X =
[[149 108 106 148 148 108 149 107 149 149]
 [148 109 108 149 149 106 150 107 149 148]
 [148 109 108 150 148 105 150 107 149 148]
 [110 149 150 106 111 147 109 148 107 107]
 [146 110 109 148 149 110 147 106 149 150]
 [147 107 108 149 149 106 150 109 148 148]
 [108 147 148 109 109 148 106 148 108 108]
 [108 149 149 107 107 150 107 149 109 107]
 [118 147 142 113 116 148 107 147 110 114]
 [107 149 148 108 108 150 105 148 106 107]
 [107 147 149 108 109 149 108 148 106 106]
 [148 106 108 147 149 108 150 107 148 149]
 [147 108 108 148 149 108 149 109 151 149]
 [149 108 109 149 148 107 148 108 148 149]
 [107 148 148 109 108 150 107 148 108 107]]
Read off the top-left entry.
Answer: 149
The entry in the bottom-right corner is 107
Read off the entry in the top-right corner.
Answer: 149
The bottom-left entry -> 107
The entry directly below the largest entry: 148
Read off the second entry on the main diagonal.
Answer: 109
Read off the bottom entry of the column that holds the largest entry.
Answer: 108
Read off the 3rd entry in reading order.
Answer: 106
The third entry from the end, reading row by row -> 148
Read off the largest entry in the last column.
Answer: 150
Read off the entry directly above 114.
Answer: 107
The 4th entry, reading row by row: 148
The first entry in the row that holds the largest entry is 147
Read off the fourth-last entry, reading row by row.
Answer: 107
Read off the third entry on the main diagonal.
Answer: 108

[[102 104 152 151 101 155 101 155]
 [146 145 110 110 147 109 146 109]
 [115 116 140 139 115 141 115 141]
 [148 147 108 108 149 107 148 106]
 [137 137 119 118 137 118 137 118]
 [142 140 115 116 141 113 143 114]
 [125 126 130 129 125 131 125 130]
 [152 150 106 107 153 103 152 103]
 [143 142 113 114 144 112 144 112]
 [149 147 108 109 149 106 148 107]
 [125 127 130 130 127 130 126 130]
 [151 149 106 106 151 103 153 103]
 [119 119 136 136 118 137 120 137]
 [100 104 152 151 100 154 102 155]]
The entry in the bottom-left corner -> 100
The 4th entry from the end, reading row by row?
Answer: 100
The last entry, reading row by row -> 155
The first entry on the main diagonal -> 102
The third entry on the main diagonal -> 140
The top-right entry: 155
The largest entry in the first column is 152
The 5th-last entry, reading row by row: 151
The third entry on the diagonal from the top-right corner is 141
The second-last entry, reading row by row: 102
The second entry on the main diagonal?
Answer: 145
The fourth entry in reading order is 151

Questions about the array below. Rows and columns are numbered from 0.
1) Report the entry in row 2 and column 1.
2) Report the entry just right of the smallest entry.
3) Report the entry at row 0, column 2.
4) Report the top entry of the column that holds the smallest entry.
5) Report the entry in row 1 and column 0.
6) Report the entry just left of the largest entry.
7) Report the bottom-right entry.
8) Report the entry in the top-right corner.
[[134 151 121 126 134]
 [136 107 120 132 136]
 [140 114 117 137 140]
 [126 136 130 125 126]
 [146 134 110 131 146]
 [112 136 145 125 112]
 [130 119 126 129 130]
 [128 128 128 128 128]
 [127 139 130 131 127]
 [120 139 138 130 120]]
1) 114
2) 120
3) 121
4) 151
5) 136
6) 134
7) 120
8) 134

Read these off the grid that follows.
1) Report the first entry on the diagonal from the top-right corner.
2) Report the entry directly above the largest entry.
3) Report the fourth entry in reading order.
4) Report the entry just right of the smallest entry.
5) Report the second-last entry, reading row by row.
6) Report the 2nd entry, reading row by row.
7) Report the largest entry.
8) Report the first entry in reading order.
130,142,135,121,123
128,135,129,130,131
125,126,121,140,138
125,112,128,128,120
118,115,125,128,131
128,124,126,127,121
123,122,118,144,143
130,130,129,131,124
128,131,126,134,133
115,109,124,127,133
145,152,132,133,115
126,117,126,128,119
1) 123
2) 109
3) 121
4) 124
5) 128
6) 142
7) 152
8) 130

Questions about the grid below.
1) The top-right entry?
2) The third-last entry, reading row by row?
3) The last entry, reading row by row?
4) The top entry of the column that holds the smallest entry?
5) The smallest entry?
6) The 1st entry in reading order?
7) The entry directly above 116?
8) The second entry on the main diagonal?
[[117 138 108 128 145]
 [142 122 135 125 132]
 [145 125 132 123 133]
 [143 123 134 124 132]
 [145 129 129 121 135]
 [127 138 114 123 141]
 [117 137 107 129 145]
 [144 132 127 121 136]
 [116 137 105 131 148]
 [117 137 107 128 145]]
1) 145
2) 107
3) 145
4) 108
5) 105
6) 117
7) 144
8) 122
